The symbols move the nodes like this.
SC: χ>JR, κ>-, γ>-, φ>-, θ>HT, σ>HJ
HQ: χ>LT, κ>-, γ>-, φ>HJ, θ>BP, σ>NG
DR: χ>SR, κ>-, γ>PN, φ>LB, θ>-, σ>TG
BG: χ>PB, κ>-, γ>DH, φ>CN, θ>-, σ>FL
NG: χ>PP, κ>-, γ>-, φ>BZ, θ>BR, σ>-
HF: χ>LZ, κ>QG, γ>PP, φ>TM, θ>HP, σ>-
DQ: χ>GP, κ>-, γ>-, φ>LJ, θ>-, σ>PN
FC: χ>RT, κ>NQ, γ>RN, φ>-, θ>CN, σ>BH
RC: χ>DH, κ>-, γ>SG, φ>DJ, θ>-, σ>MP
FM: χ>RG, κ>TG, γ>HF, φ>SJ, θ>SL, σ>-
CH: χ>CN, κ>DH, γ>DJ, φ>JG, θ>DP, σ>NH
RH: χ>BZ, κ>-, γ>-, φ>-, θ>FZ, σ>-
DJ: χ>PJ, κ>DQ, γ>DM, φ>NJ, θ>RC, σ>QP
LB: χ>MF, κ>BP, γ>CF, φ>PQ, θ>DR, σ>LZ
RT: χ>JG, κ>DJ, γ>FJ, φ>-, θ>ML, σ>GG
HG: χ>FG, κ>-, γ>-, φ>-, θ>LT, σ>MS
TG: χ>FF, κ>-, γ>QG, φ>LZ, θ>-, σ>-
BH: χ>GG, κ>MF, γ>PQ, φ>-, θ>BQ, σ>ZB
CF: χ>HQ, κ>-, γ>-, φ>FG, θ>PN, σ>FZ
GP: χ>SG, κ>-, γ>-, φ>HT, θ>-, σ>BP
NJ: χ>RN, κ>LJ, γ>JR, φ>-, θ>DJ, σ>GJ
BQ: χ>ZD, κ>SR, γ>LB, φ>BH, θ>FL, σ>RG
NH: χ>BQ, κ>DR, γ>QP, φ>LQ, θ>NB, σ>FM
LJ: χ>HT, κ>-, γ>-, φ>FQ, θ>DQ, σ>CF
HP: χ>TG, κ>-, γ>GS, φ>HF, θ>-, σ>-
ML: χ>CH, κ>RC, γ>NQ, φ>RT, θ>PB, σ>ZD
ZB: χ>TJ, κ>QB, γ>BC, φ>-, θ>RG, σ>-
DP: χ>BG, κ>-, γ>RC, φ>CH, θ>-, σ>NB
PP: χ>FZ, κ>-, γ>-, φ>MS, θ>GS, σ>-
NQ: χ>DJ, κ>SG, γ>HT, φ>FJ, θ>JJ, σ>MF
BZ: χ>MS, κ>-, γ>-, φ>-, θ>NG, σ>-
NB: χ>FL, κ>-, γ>MP, φ>NH, θ>-, σ>SL
QB: χ>HF, κ>GS, γ>NG, φ>BS, θ>FF, σ>-
TT: χ>SL, κ>-, γ>FF, φ>MM, θ>-, σ>-
PB: χ>DP, κ>-, γ>JJ, φ>ML, θ>-, σ>CC
JG: χ>FC, κ>PJ, γ>NJ, φ>-, θ>CH, σ>LQ
HT: χ>DM, κ>-, γ>-, φ>SC, θ>GP, σ>HQ
TJ: χ>SJ, κ>HF, γ>BS, φ>-, θ>MM, σ>-
LQ: χ>BH, κ>LB, γ>GJ, φ>-, θ>NH, σ>SJ
BR: χ>GS, κ>-, γ>-, φ>NG, θ>-, σ>-
MS: χ>RH, κ>-, γ>-, φ>-, θ>PP, σ>-
LS: χ>TT, κ>-, γ>TG, φ>RG, θ>-, σ>-
QP: χ>LB, κ>PN, γ>LT, φ>GJ, θ>MP, σ>HF
PQ: χ>NS, κ>HQ, γ>FG, φ>-, θ>LB, σ>BC
ZD: χ>NH, κ>MP, γ>MF, φ>GG, θ>CC, σ>MM
JJ: χ>RC, κ>-, γ>GP, φ>NQ, θ>-, σ>SR
FQ: χ>SC, κ>-, γ>-, φ>-, θ>LJ, σ>FG
FZ: χ>NG, κ>-, γ>-, φ>RH, θ>QG, σ>-
TM: χ>BC, κ>FZ, γ>MS, φ>-, θ>HF, σ>-
GG: χ>LQ, κ>QP, γ>NS, φ>-, θ>ZD, σ>TJ
SL: χ>LS, κ>-, γ>HP, φ>FM, θ>-, σ>-
SR: χ>MP, κ>-, γ>BP, φ>MF, θ>-, σ>FF
DH: χ>JJ, κ>-, γ>DQ, φ>PJ, θ>-, σ>DR
LT: χ>CF, κ>-, γ>-, φ>HG, θ>RF, σ>PP
SG: χ>DQ, κ>-, γ>-, φ>DM, θ>-, σ>RF
MP: χ>DR, κ>-, γ>RF, φ>QP, θ>-, σ>HP
NS: χ>GJ, κ>LT, γ>HJ, φ>-, θ>MF, σ>BS
RN: χ>FJ, κ>HT, γ>FQ, φ>-, θ>PJ, σ>PQ
SJ: χ>ZB, κ>LZ, γ>TM, φ>-, θ>FM, σ>-
CN: χ>ML, κ>JJ, γ>PJ, φ>FC, θ>BG, σ>BQ
DM: χ>LJ, κ>-, γ>-, φ>JR, θ>SG, σ>LT
PJ: χ>NQ, κ>GP, γ>LJ, φ>RN, θ>DH, σ>LB
HJ: χ>HG, κ>-, γ>-, φ>-, θ>HQ, σ>BZ
FL: χ>CC, κ>-, γ>DR, φ>BQ, θ>-, σ>LS
JR: χ>FQ, κ>-, γ>-, φ>-, θ>DM, σ>HG
MF: χ>QP, κ>RF, γ>HQ, φ>NS, θ>SR, σ>QB
RF: χ>PN, κ>-, γ>-, φ>LT, θ>-, σ>GS
FJ: χ>NJ, κ>DM, γ>SC, φ>-, θ>NQ, σ>NS
FF: χ>HP, κ>-, γ>BR, φ>QB, θ>-, σ>-
MM: χ>FM, κ>HP, γ>QB, φ>TJ, θ>TT, σ>-
BC: χ>BS, κ>NG, γ>RH, φ>-, θ>LZ, σ>-
QG: χ>BR, κ>-, γ>-, φ>FZ, θ>-, σ>-
GJ: χ>PQ, κ>CF, γ>HG, φ>-, θ>QP, σ>TM
BP: χ>RF, κ>-, γ>-, φ>HQ, θ>-, σ>BR
CC: χ>NB, κ>-, γ>SR, φ>ZD, θ>-, σ>TT
RG: χ>MM, κ>FF, γ>LZ, φ>ZB, θ>LS, σ>-
FG: χ>HJ, κ>-, γ>-, φ>-, θ>CF, σ>RH
BS: χ>TM, κ>PP, γ>BZ, φ>-, θ>QB, σ>-
GS: χ>QG, κ>-, γ>-, φ>PP, θ>-, σ>-
LZ: χ>QB, κ>BR, γ>FZ, φ>BC, θ>TG, σ>-
PN: χ>BP, κ>-, γ>-, φ>CF, θ>-, σ>QG

The rows follow the links: the fewer symbols apart two nodes are, the more alike their rows tend to be.

Each row is also shifted at random along 2 hidden directions that mean nothing.

Each row, then its node:
[-33, -82, -7, 55, -71, 8, -39, 61, -26, 24, 32, -127, 61, -18, 75, 19, 35, 108, 162, 113, 163, -176, 44, 62, 44, 180, -138, -122, 118]; node PP
[39, -33, -8, 22, -61, -62, 79, -92, -1, -144, -132, -28, -174, 153, 80, -47, -38, -72, 34, 62, 127, 105, 160, 155, 36, 96, 60, 98, -52]; node RG
[-40, 7, 97, -76, 89, 12, -25, 83, -102, 87, 27, 3, 167, -161, 60, 129, 86, 106, -49, 172, -29, -132, -50, -74, 81, -51, -109, 17, 93]; node HQ
[-136, 17, 24, 94, -98, 29, -59, -63, -70, -3, -16, -30, -48, 10, 69, 39, 43, 69, 279, 182, 111, -51, 80, -2, 99, 67, -100, 31, 130]; node FZ
[74, -10, 29, -50, -24, -6, -133, 53, 167, 67, 128, -25, -26, -129, -14, 64, 3, -80, 122, 71, -103, -129, 6, -58, -46, -204, -53, 101, 147]; node FQ
[-12, 176, 18, 110, -44, 22, -127, -105, -117, 162, 89, 143, 90, -99, -197, 8, -9, 114, 181, -123, -145, 96, -97, -141, 46, -78, -34, -32, -49]; node DQ
[-155, -195, -1, 66, -115, 102, -126, 55, 144, -17, 84, -130, 52, 189, 14, -194, 36, -17, 4, -73, -8, 10, -137, 85, -54, 178, -60, -207, -51]; node QP
[5, -28, 33, 12, -38, -64, -215, -153, 235, -49, 142, -14, -10, -103, -33, -53, -66, -130, 91, 44, -100, 86, 8, 169, -180, -203, -10, 148, 16]; node PJ
[-138, -36, -54, -108, 14, 70, 187, 114, -36, -50, -131, -53, -83, 12, 101, 85, -5, -12, -61, 108, 94, -133, 139, -69, 88, 30, 22, 61, 111]; node BS
[56, -5, 66, 119, -49, -117, -25, -153, -87, -91, -62, -8, 33, 16, 112, -25, -3, 41, 146, 180, 163, 97, 98, 220, 23, 105, -62, 36, 3]; node TG
[-69, -21, -59, -13, -88, 145, 29, 171, -41, 74, 3, -54, -91, 39, -4, 72, 49, 79, 141, -28, 53, -197, 21, -226, 159, 127, -45, -152, 103]; node MS
[-60, -45, -6, -110, 134, -71, 26, -80, 125, -58, 5, -5, 42, -71, -13, -48, -52, -111, -235, -40, -85, 113, -32, 156, -213, -131, 57, 144, -66]; node ML
[-98, -87, -102, -77, -84, 94, -69, 91, 228, 53, 124, -69, -93, -11, -78, -36, -22, -106, -13, -172, -93, -90, -73, -86, -103, -66, 15, -32, 28]; node NJ
[201, -38, 30, 31, 59, -147, -119, -86, 73, 55, 157, -42, 178, -91, -17, -76, -7, 25, -89, -49, -7, 44, -72, 212, -184, 1, -94, -72, -78]; node RC
[-29, -152, -48, -42, -82, 90, -17, 178, 150, 5, 43, -115, -99, 107, 33, -11, 26, -70, -31, -29, -42, -129, -59, -120, 11, 26, 3, -85, 68]; node GJ
[-46, 98, -76, -8, -69, 115, 35, -2, 106, -7, -24, 113, -219, 72, -134, -27, -85, -152, -2, -229, -174, 90, -27, -202, 6, -134, 145, 48, -75]; node FC
[76, 110, -21, -109, 154, -20, 51, 19, -10, 115, 37, 110, 88, -186, -109, 98, 14, -10, -191, -113, -153, -25, -68, -105, -79, -199, 35, 74, -46]; node NQ
[-75, -140, 56, -88, 119, -57, 72, -46, 82, -170, -77, -42, 57, 33, 140, -89, -27, -128, -288, 132, 34, 86, 10, 249, -149, -45, 59, 156, -55]; node ZD
[-171, -29, -4, -146, 50, 131, 102, 163, 28, 0, -65, 32, -78, 18, 29, 78, 27, -65, -154, 23, -87, -83, -30, -214, 83, -97, 67, 42, 80]; node NS
[-121, -69, -80, 19, -72, 40, -141, -18, 232, 39, 167, -70, 40, -18, -127, -116, -43, -40, 4, -191, -105, 7, -127, 71, -201, -8, -38, -84, -32]; node DJ
[-54, -6, 33, -110, 46, 99, 35, 164, -9, 53, 8, 1, 29, -97, 22, 128, 42, 20, -7, 91, -59, -167, -17, -226, 115, -104, -20, 15, 141]; node HJ
[-168, 18, -24, -78, 16, 122, -20, 96, 56, 110, 71, 22, 18, -147, -93, 109, 18, -19, -2, -59, -134, -127, -68, -183, -10, -145, -20, 42, 110]; node SC
[78, -99, -24, -101, 4, -21, -114, 105, 187, 56, 136, -107, 13, -116, 0, 61, 36, -36, 25, -22, -53, -186, -54, -48, -90, -125, -94, -15, 111]; node JR
[-108, 92, -77, -31, -113, 127, -74, 24, 112, 32, 46, 79, -183, -17, -147, 18, -48, -127, 74, -185, -181, 28, -38, -240, 31, -175, 74, 60, 30]; node RN
[41, -163, -22, 20, -27, -33, 2, 15, 160, -119, -25, -98, -48, 183, 46, -161, -28, -102, -136, -79, -4, 93, -51, 158, -107, 121, 55, -69, -120]; node NH

The symbols that take the first to the second take the third to the fourth, perhaps in another order. What is the fourth?
Answers are names.
[-99, 72, 13, 78, -117, 62, -16, -31, -140, 34, -25, 23, -43, -2, -1, 72, 42, 95, 288, 96, 71, -34, 90, -110, 171, 66, -39, -23, 91]
to [-15, 165, 27, 60, 68, 9, 115, 12, -319, 128, -49, 132, 130, -88, -20, 113, 64, 200, 45, 17, 65, -54, 17, -101, 151, 109, -70, -77, -10]
as [-317, 54, -19, 20, -37, 130, 68, 24, -164, 54, -43, -10, 59, -41, -1, 80, 65, 141, 83, 69, 93, -104, 22, -66, 141, 120, -67, -42, 103]
to GS

[133, 19, -8, 28, -17, -66, 109, -45, -34, -147, -167, 1, -168, 115, 70, -16, -37, -47, 12, 65, 102, 88, 173, 67, 65, 41, 100, 74, -70]
to [95, 87, 52, 125, -33, -71, 22, -137, -199, -33, -68, 69, 10, 22, 1, 5, 6, 81, 129, 79, 121, 95, 79, 77, 97, 127, -14, 3, -29]
as [-88, -123, -92, -32, -104, 82, 43, 122, 107, -51, -49, -156, -134, 116, 85, -4, 5, -54, 54, 14, 131, -142, 76, -17, 39, 155, -29, -77, 86]
to PP

[114, -39, -62, 25, -40, 7, 110, 80, -79, 15, -85, -91, -50, 100, 62, 7, 24, 87, 38, -10, 190, -100, 84, 20, 104, 232, -30, -129, -6]
to [-447, -26, 20, 152, -227, 177, -128, -118, -20, -32, -2, -61, -49, 51, 34, -52, 15, 36, 356, 124, 134, 11, 47, 60, 57, 145, -78, 29, 146]
as [-156, 37, -40, -37, 50, 56, 204, 23, -183, -30, -142, -3, 3, -9, 71, 85, 10, 74, -35, 80, 143, -40, 101, -13, 115, 88, 16, 32, 21]
to PP

[136, -8, -92, -88, -6, 28, 5, 144, 158, 109, 84, -38, -82, -19, -121, 31, -19, -47, -77, -209, -116, -106, -56, -197, -15, -105, 22, -87, -30]
to [-236, -18, -47, 64, -103, 119, -194, 20, 131, 135, 202, -44, 91, -81, -139, -39, 18, 40, 115, -132, -95, -48, -160, -35, -93, -6, -108, -111, 33]
as [-64, 3, 3, -6, -103, 123, -43, 80, 92, -40, -42, 27, -214, 97, -25, 8, -11, -129, 111, 12, -122, 5, 37, -232, 128, -97, 81, 54, 55]
to CF

[-206, -112, 3, -146, 23, 119, 52, 123, 111, -46, -35, -64, -38, 9, 79, 45, 3, -101, -125, 93, -35, -88, -1, -90, 0, -95, 36, 105, 98]
to [-42, 173, 58, 66, 113, 39, 97, -53, -315, 81, -89, 190, 166, -32, -64, 2, 52, 163, -134, -84, -84, 126, -77, -115, 124, 46, 63, -66, -154]
as [-87, -132, 1, -24, -86, 89, -127, 156, 158, 49, 81, -124, -31, 5, 29, 15, 54, -38, 61, 55, -11, -178, -82, -93, 16, 10, -98, -60, 134]
to RF

[-116, -82, -11, 79, -101, 71, -50, 58, -32, 52, 26, -113, 37, 21, 47, 1, 51, 102, 179, 74, 169, -145, 13, 46, 66, 176, -116, -110, 116]
to [-377, -52, 18, 18, -69, 120, 7, -35, -62, -3, 0, -62, 91, -57, 63, 54, 49, 106, 119, 183, 131, -97, 44, 79, 35, 113, -85, 29, 134]
as [395, 27, 67, -23, 77, -151, 55, -16, -5, -107, -111, 87, -144, 105, 48, -10, -42, -115, -121, 70, -63, 122, 93, -5, 48, -97, 132, 100, -111]
to NH

[169, 84, 135, 118, 9, -122, -87, -135, -162, -29, 6, 96, 86, 0, 6, -45, 0, 64, 76, 88, -48, 173, -18, 54, 63, -7, -2, 7, -73]
to [-145, 48, 69, 45, 53, 21, -73, -55, -150, 77, 56, 62, 245, -115, -6, -6, 73, 167, 26, 107, -10, 45, -76, 30, -5, 17, -81, -22, 24]
as [160, 56, 50, 66, 32, -158, -132, -175, 30, 18, 100, 67, 93, -123, -59, -22, -18, 4, 51, -6, -77, 148, -5, 136, -120, -136, -32, 54, -58]
to GP

[-395, 2, 22, 95, -60, 114, -35, -127, -123, 19, -17, -20, 157, -35, 31, -27, 42, 161, 156, 103, 118, 27, -12, 110, 10, 166, -82, -32, 43]
to [50, 84, -33, 116, -50, 19, 25, 19, -232, 93, 11, 18, 113, 10, -36, 28, 72, 192, 146, -58, 120, -45, -24, -73, 139, 195, -72, -207, -13]
as [-21, 146, 71, 175, -73, 69, -109, -93, -208, 89, 35, 155, 91, -7, -94, -14, 52, 156, 236, 2, -69, 98, -81, -131, 145, 26, -49, -75, -23]
to BP

[76, -10, -32, 45, -39, 1, 26, 107, -118, 85, -11, -71, 35, -14, 18, 61, 49, 150, 135, 30, 123, -154, 5, -47, 123, 149, -90, -158, 68]
to [244, 97, 47, 1, -26, -76, 28, 27, -143, 38, -61, 25, -19, -72, 66, 141, 35, 82, 195, 177, 127, -113, 122, -82, 181, -5, -77, 4, 120]
as [-223, 9, 9, -51, 60, 40, -97, -24, 77, 74, 106, -8, 165, -201, -52, 61, 14, 31, 11, 35, -82, -52, -93, 57, -119, -157, -90, 72, 86]
to DM

[183, 72, 130, 126, 6, -135, -100, -140, -142, -37, 7, 99, 84, 14, 2, -53, 2, 44, 67, 106, -51, 179, 0, 74, 55, -16, 4, 28, -72]
to [-67, 61, 45, 35, 52, -35, 60, -68, -186, 49, -15, -4, 161, -101, 51, 68, 34, 156, 67, 140, 131, -38, 18, 85, 52, 102, -82, -21, 41]
as [-21, 35, -19, 23, -31, 0, -54, -117, 134, -52, 40, 57, -112, 64, -101, -91, -72, -99, 2, -141, -115, 187, -12, 36, -102, -124, 101, 115, -82]
to MF

[169, 100, 9, -67, -4, 4, -55, 82, 47, 107, 86, 49, -64, -156, -90, 136, 11, -15, 89, -45, -150, -110, 0, -268, 91, -213, -17, 61, 88]
to [123, -7, -25, -89, -13, 21, -72, 152, 106, 128, 125, -19, -17, -100, -60, 94, 36, 0, 34, -129, -76, -171, -78, -192, 9, -102, -61, -86, 84]
as [-35, -86, 112, -34, 120, -144, -172, -136, 92, -3, 154, -69, 287, -240, 72, -1, 3, 48, -30, 215, 16, -25, -65, 325, -215, -127, -156, 123, 79]
to DQ

[-344, 5, -77, -53, -60, 210, 176, 112, -89, -34, -145, -23, -144, 62, -1, 68, 12, 17, 11, -40, 52, -85, 60, -191, 135, 65, 74, 9, 62]
to [198, 14, 15, -41, -15, -46, 6, 97, -7, 9, -43, -32, -110, -58, 96, 169, 48, 10, 128, 181, 86, -181, 152, -115, 163, -48, -65, 29, 160]
as [-129, 0, -25, 15, -146, 132, 56, 44, 21, -76, -104, -23, -234, 120, 16, 13, -19, -63, 165, 57, 77, -26, 133, -108, 132, 32, 51, 65, 99]
to MS

[-52, -82, 41, -31, -110, 80, -86, 77, 140, -70, -28, -25, -221, 82, 37, 17, -3, -147, 113, 99, -69, -32, 56, -130, 88, -102, 45, 108, 112]
to [-238, 37, -35, -17, 14, 109, 188, -8, -172, -19, -150, -5, -1, 5, 78, 61, 13, 79, -35, 64, 120, -33, 76, -27, 104, 127, 31, 10, 51]
as [55, -158, -50, -55, -44, 12, 41, 115, 193, -68, -32, -96, -146, 179, 45, -69, -38, -135, -135, -58, -5, -11, -13, 0, -65, 18, 75, -47, -50]
to RG

[92, 11, 93, 101, -80, -40, -157, -89, 26, -77, -27, 65, -85, 64, 31, -35, 11, -86, 152, 151, -83, 141, 44, -36, 108, -112, 30, 109, -11]
to [-176, -133, 40, -153, 43, 92, 33, 123, 141, -78, -22, -77, -23, -13, 100, 51, 9, -113, -151, 150, -35, -110, -5, -26, 5, -82, 24, 108, 129]
as [102, -7, -30, 73, 16, -98, 88, -65, -72, -73, -74, -28, 21, 136, 63, -62, -21, 48, -51, -30, 157, 69, 55, 167, -19, 213, 12, -85, -125]
to RG

[-78, 12, -44, -44, -84, 72, -110, -15, 215, 2, 86, -15, -165, -18, -82, 0, -39, -158, 80, -69, -153, 1, 2, -91, -49, -187, 20, 97, 66]
to [9, -30, 111, 52, -84, -46, -223, -39, 30, 1, 99, -35, 44, -85, 55, 43, 62, 0, 216, 247, -23, -28, -9, 6, 56, -100, -128, 67, 139]
as [8, 17, -53, -147, 74, 16, 96, 81, 128, -17, -16, 12, -98, -47, -43, 38, -48, -128, -218, -122, -100, -1, 19, -65, -98, -141, 116, 106, -27]
to MF

[-146, -20, -4, -129, 73, 127, 107, 166, -7, 27, -73, 37, -58, 4, 8, 69, 36, -58, -145, 6, -86, -99, -3, -217, 75, -96, 60, 61, 59]
to [13, 62, -35, 10, -106, 122, 8, 109, -8, -3, -59, 90, -242, 91, -55, 54, -22, -65, 102, -42, -140, 4, 33, -343, 189, -141, 111, 23, 36]
as [-91, 54, 5, 95, -16, -35, -97, -194, 46, -40, 54, 59, -13, 36, -85, -124, -51, -59, 26, -98, -75, 253, -35, 162, -156, -66, 51, 88, -133]
to DP

[84, 90, -43, 65, -61, -9, 146, -30, -140, -75, -180, 77, -220, 156, 7, -14, -38, -14, 32, -43, 80, 112, 135, -77, 140, 66, 108, 13, -87]
to [135, -30, -88, -62, -18, 30, 191, 135, 8, -53, -128, -42, -205, 157, 48, 0, -11, -71, -90, -89, 95, -91, 79, -102, 71, 107, 69, -75, -50]
as [-432, 65, -22, 88, -6, 128, -72, -161, -37, 67, 80, 106, 151, -60, -148, -85, -24, 68, -23, -175, -98, 162, -134, 53, -150, -13, 17, 27, -84]
to PJ

